Here is a tiny trained network, its code and every weight. The questions are about switching its units off for an input and a class, where a switched-off unit gives its printed mean instead of its output.

import numpy as np


def w(rows, s, z=0):
    codes = np.array(rows[::2]) - 128.0
    scale = np.full(codes.shape[1], s)
    scale[-1] = z or s
    return codes * scale


def norm(h):
    return h / np.sqrt((h * h).mean(-1, keepdims=True) + 1e-5)


def f(y):
    return y / 2 * (1 + np.tanh(0.7978845608 * (y + 0.044715 * y**3)))


def log_softmax(a):
    a = a - a.max(-1, keepdims=True)
    return a - np.log(np.exp(a).sum(-1, keepdims=True))


def net(x, mask):
    res = np.array(x, float).reshape(1, 4) / 4 @ E
    u = 0
    for l in range(2):
        y = f(norm(res) @ A[l][:, :-1].T + A[l][:, -1])
        res = res + np.where(mask[u : u + 10], y, B[l][:, -1]) @ B[l][:, :-1]
        u += 10
    return log_softmax(norm(res)[-1] @ U[:, :-1].T + U[:, -1])


A, B = {}, {}
E = w([
[234,214,120,156,154,118,70,161,100,61,103],'x0',
[99,153,131,137,123,152,122,131,125,127,138],'x1',
[151,92,109,169,176,168,241,227,167,45,161],'x2',
[86,174,153,75,219,2,106,122,196,172,172],'x3',
],0.0087)
A[0] = w([
[101,126,145,81,161,33,128,167,162,88,160,67],'L0N1',
[148,99,125,95,28,139,49,42,16,178,56,141],'L0N2',
[168,169,171,108,148,149,140,115,105,166,128,69],'L0N3',
[119,117,161,141,54,179,55,63,65,156,95,105],'L0N4',
[171,206,103,158,117,75,24,108,107,110,122,76],'L0N5',
[123,145,103,137,78,117,118,134,174,154,190,111],'L0N6',
[168,152,113,151,80,142,61,104,66,127,91,2],'L0N7',
[107,182,168,54,108,64,1,27,143,208,96,99],'L0N8',
[110,104,81,117,143,132,136,55,129,145,112,123],'L0N9',
[203,225,122,196,167,81,46,136,59,67,104,165],'L0N10',
],0.0068,0.0086)
B[0] = w([
[70,168,170,145,130,138,132,152,165,128,163,174],'L0N1',
[98,159,118,121,192,109,216,185,254,109,187,250],'L0N2',
[119,173,153,118,144,151,70,151,120,119,169,113],'L0N3',
[93,139,144,107,188,119,154,179,192,148,172,200],'L0N4',
[157,108,150,105,141,103,68,92,136,101,164,175],'L0N5',
[132,109,130,120,174,105,144,129,141,100,94,126],'L0N6',
[146,174,126,139,148,96,152,159,192,78,105,137],'L0N7',
[134,71,153,160,89,140,99,104,13,144,79,255],'L0N8',
[102,177,151,161,130,134,164,108,125,150,154,143],'L0N9',
[193,175,117,124,142,110,65,170,117,125,122,245],'L0N10',
],0.0092,0.0075)
A[1] = w([
[79,106,108,120,78,130,122,124,21,133,52,67],'L1N1',
[192,181,120,154,135,139,117,176,166,59,148,39],'L1N2',
[222,118,69,184,111,192,74,143,22,81,80,127],'L1N3',
[142,147,135,95,137,101,77,52,74,172,150,76],'L1N4',
[204,161,147,116,146,104,59,110,71,93,107,27],'L1N5',
[141,23,77,172,1,228,163,89,77,79,95,68],'L1N6',
[247,198,81,137,47,189,140,173,52,93,52,3],'L1N7',
[65,122,81,128,127,115,196,167,205,120,136,170],'L1N8',
[104,66,162,190,83,139,156,110,1,158,124,159],'L1N9',
[210,228,139,164,145,137,99,213,177,104,132,54],'L1N10',
],0.009,0.0042)
B[1] = w([
[103,189,105,85,174,94,140,85,195,137,118,145],'L1N1',
[57,121,121,91,149,74,149,21,162,102,120,196],'L1N2',
[153,126,144,219,146,205,203,188,139,235,186,193],'L1N3',
[121,63,66,158,125,157,137,190,122,65,116,156],'L1N4',
[144,91,66,159,60,186,70,171,102,82,89,174],'L1N5',
[142,109,87,104,65,75,2,166,41,69,32,185],'L1N6',
[116,125,217,111,115,166,206,130,162,235,226,181],'L1N7',
[206,139,158,189,58,195,118,129,68,173,133,245],'L1N8',
[157,213,85,58,191,71,129,63,201,35,107,178],'L1N9',
[35,114,117,50,168,51,132,25,145,93,72,229],'L1N10',
],0.0092,0.012)
U = w([
[128,114,217,205,112,174,228,147,132,233,210,255],'0',
[78,142,115,75,213,14,124,33,168,74,115,21],'1',
[184,95,78,188,64,119,8,184,13,75,76,42],'2',
],0.012,0.00043)

Each question gives the input, the list of numbers given to net, and the class t.
The units are the neurons (one row each of A and B). Each row of codes is followed by its name. A weight is (code - 128) times the scale printed after its matrix; where a second scale follows, it is the last column's (A, B and U).
mask holds one flag per neuron, layer by layer. A switched-off neuron (its flag False) gives its mean, the last column of its row in B, instead of its output. The means were averaged over made-up inputs and are rounded, as every weight is.
A unit's drop is (log p(t) with every unit on - log p(t) with that unit switched off) / (log p(t) with every unit on - log p(t) with every unit switched off).
The circuit of an input: a set's keep is (log p(t) with only the set's units on - log p(t) with every unit switched off) / (log p(t) with every unit on - log p(t) with every unit switched off). Starting from the 12 units with the biggest drops (on a tie, the unit counted first), units are removed one at a time, each time the one whose removal leaves the highest keep (on an exact tie, the one counted first), for as long as the keep stays at least 0.8.
units of the circuit, in order: the units of the circuit, biggest drop first
top k neurons in layer l: the k neurons of layer l with the biggest drops, biggest first
drop when u is switched off: that unit's drop, to one decimal
input [5,3,0,-6], class 1: units of the circuit, in order	[L1N10]
input [5,-2,5,0], class 0: top 3 neurons in layer 0	[L0N2 L0N4 L0N1]
input [0,-7,-8,-6], class 0: units of the circuit, in order	[L0N2 L1N8]
input [-8,1,7,-1], class 2: units of the circuit, in order	[L0N2 L1N6]
input [1,6,-8,-3], class 1: top 2 neurons in layer 1	[L1N3 L1N10]
input [0,0,1,5], class 0: top 2 neurons in layer 1	[L1N10 L1N6]
input [6,7,-2,0], class 1: top 3 neurons in layer 1	[L1N10 L1N8 L1N2]
input [6,-6,0,-6], class 1: top 2 neurons in layer 0	[L0N8 L0N2]
input [1,-7,-8,2], class 2: top 2 neurons in layer 0	[L0N8 L0N5]
input [7,5,5,0], class 0: top 2 neurons in layer 1	[L1N3 L1N7]
input [1,8,-6,-7], class 1: top 3 neurons in layer 1	[L1N10 L1N3 L1N7]
input [7,3,-2,0], class 1: top 4 neurons in layer 1	[L1N10 L1N8 L1N2 L1N6]
input [-1,3,-5,-7], class 0: drop when L1N8 is switched off	0.1
input [7,-4,-7,2], class 2: units of the circuit, in order	[L1N5]
input [-3,4,5,-8], class 2: drop when L1N6 is switched off	4.8
input [2,-4,-3,1], class 2: drop when L0N8 is switched off	2.4
